Below is a small trained network, with its code and all its weights. Each question gives an input and a class and asks what happens when units are switched off, that is, made to give their printed mean instead of their output.

import numpy as np


def w(rows, s, z=0):
    codes = np.array(rows[::2]) - 128.0
    scale = np.full(codes.shape[1], s)
    scale[-1] = z or s
    return codes * scale


def f(y):
    return y / 2 * (1 + np.tanh(0.7978845608 * (y + 0.044715 * y**3)))


def log_softmax(a):
    a = a - a.max(-1, keepdims=True)
    return a - np.log(np.exp(a).sum(-1, keepdims=True))


def net(x, mask):
    res = np.array(x, float).reshape(1, 3) / 4 @ E
    y = f(res @ A[0][:, :-1].T + A[0][:, -1])
    res = res + np.where(mask, y, B[0][:, -1]) @ B[0][:, :-1]
    return log_softmax(res[-1] @ U[:, :-1].T + U[:, -1])


A, B = {}, {}
E = w([
[141,10,132,15,148,170],'x0',
[108,189,66,51,114,222],'x1',
[177,155,252,83,196,208],'x2',
],0.011)
A[0] = w([
[117,19,32,111,109,88,173],'neuron 0',
[101,150,107,183,162,183,92],'neuron 1',
[145,211,97,130,126,144,132],'neuron 2',
[121,174,168,180,130,111,143],'neuron 3',
[136,160,84,109,104,132,169],'neuron 4',
[144,223,131,49,123,212,69],'neuron 5',
[137,177,129,170,117,99,253],'neuron 6',
[122,154,53,108,109,122,137],'neuron 7',
[138,150,134,168,140,147,125],'neuron 8',
[112,143,7,109,112,164,158],'neuron 9',
[98,186,58,184,141,96,206],'neuron 10',
[125,216,156,149,149,116,118],'neuron 11',
[153,191,204,163,88,149,139],'neuron 12',
[143,92,169,137,98,133,142],'neuron 13',
[121,166,181,164,152,138,121],'neuron 14',
[158,88,230,122,129,113,129],'neuron 15',
[147,173,54,183,77,97,169],'neuron 16',
[131,86,97,63,118,177,86],'neuron 17',
[132,145,200,176,127,75,135],'neuron 18',
[120,109,106,218,106,36,203],'neuron 19',
[138,201,118,127,95,128,156],'neuron 20',
[124,151,137,157,124,105,157],'neuron 21',
[71,171,131,146,157,122,200],'neuron 22',
[143,125,134,161,139,67,241],'neuron 23',
],0.015,0.005)
B[0] = w([
[181,101,186,131,28,31,250],'neuron 0',
[117,124,99,113,88,119,153],'neuron 1',
[117,99,58,119,73,115,184],'neuron 2',
[185,178,153,142,161,132,190],'neuron 3',
[97,156,105,83,131,132,172],'neuron 4',
[61,147,145,226,12,188,233],'neuron 5',
[157,151,107,176,161,197,202],'neuron 6',
[113,153,120,47,155,133,188],'neuron 7',
[132,165,116,142,129,119,153],'neuron 8',
[148,206,127,1,175,130,227],'neuron 9',
[89,101,90,103,156,202,221],'neuron 10',
[146,154,91,151,86,70,191],'neuron 11',
[165,163,119,163,128,59,197],'neuron 12',
[112,94,141,134,145,103,152],'neuron 13',
[149,143,123,140,146,68,179],'neuron 14',
[71,76,117,138,216,74,198],'neuron 15',
[72,91,92,116,165,184,221],'neuron 16',
[134,181,222,85,172,211,205],'neuron 17',
[182,164,164,154,195,125,200],'neuron 18',
[150,73,222,133,86,202,248],'neuron 19',
[103,113,58,131,98,124,178],'neuron 20',
[144,144,128,143,148,164,164],'neuron 21',
[126,145,76,149,128,148,170],'neuron 22',
[186,125,180,160,140,175,193],'neuron 23',
],0.03,0.018)
U = w([
[125,105,159,167,148,242,177],'0',
[214,164,118,167,190,117,179],'1',
[120,110,47,86,168,194,2],'2',
[164,168,68,150,73,140,95],'3',
[234,46,148,126,80,72,160],'4',
[56,35,159,101,251,119,77],'5',
[153,194,145,65,135,104,193],'6',
],0.011,0.0026)

Each question gives the input, the list of numbers given to net, and the class t.
The units are the neurons (one row each of A and B). Each row of codes is followed by its name. A weight is (code - 128) times the scale printed after its matrix; where a second scale follows, it is the last column's (A, B and U).
mask holds one flag per neuron, in row order. A switched-off neuron (its flag False) gives its mean, the last column of its row in B, instead of its output. The means were averaged over made-up inputs and are rounded, as every weight is.
A unit's drop is (log p(t) with every unit on - log p(t) with that unit switched off) / (log p(t) with every unit on - log p(t) with every unit switched off).
The circuit of an input: a set's keep is (log p(t) with only the set's units on - log p(t) with every unit switched off) / (log p(t) with every unit on - log p(t) with every unit switched off). Starting from the 12 units with the biggest drops (on a tie, the unit counted first), units are removed one at a time, each time the one whose removal leaves the highest keep (on an exact tie, the one counted first), for as long as the keep stays at least 0.8.
circuit, biggest first: the units of the circuit, biggest drop first
k most important neurons: the k neurons with the biggest drops, biggest first
drop of u: that unit's drop, to one decimal
input [1,-8,4], class 5: circuit, biggest first	[neuron 15]
input [-8,-8,1], class 1: 4 most important neurons	[neuron 18; neuron 12; neuron 3; neuron 5]
input [1,-5,-6], class 4: 3 most important neurons	[neuron 0; neuron 5; neuron 17]
input [-7,6,1], class 3: 2 most important neurons	[neuron 5; neuron 11]
input [-2,1,-8], class 2: 2 most important neurons	[neuron 9; neuron 5]
input [1,8,-5], class 6: 2 most important neurons	[neuron 9; neuron 0]
input [3,1,-7], class 6: 2 most important neurons	[neuron 9; neuron 7]
input [-2,-5,1], class 1: 2 most important neurons	[neuron 5; neuron 18]
input [-6,7,0], class 2: 3 most important neurons	[neuron 0; neuron 10; neuron 16]
input [2,5,0], class 6: 2 most important neurons	[neuron 19; neuron 9]
input [8,0,-6], class 4: drop of neuron 0	3.3
input [5,-2,4], class 5: drop of neuron 10	0.0
input [-4,1,6], class 3: drop of neuron 5	0.3
input [6,-2,-7], class 4: circuit, biggest first	[neuron 0]
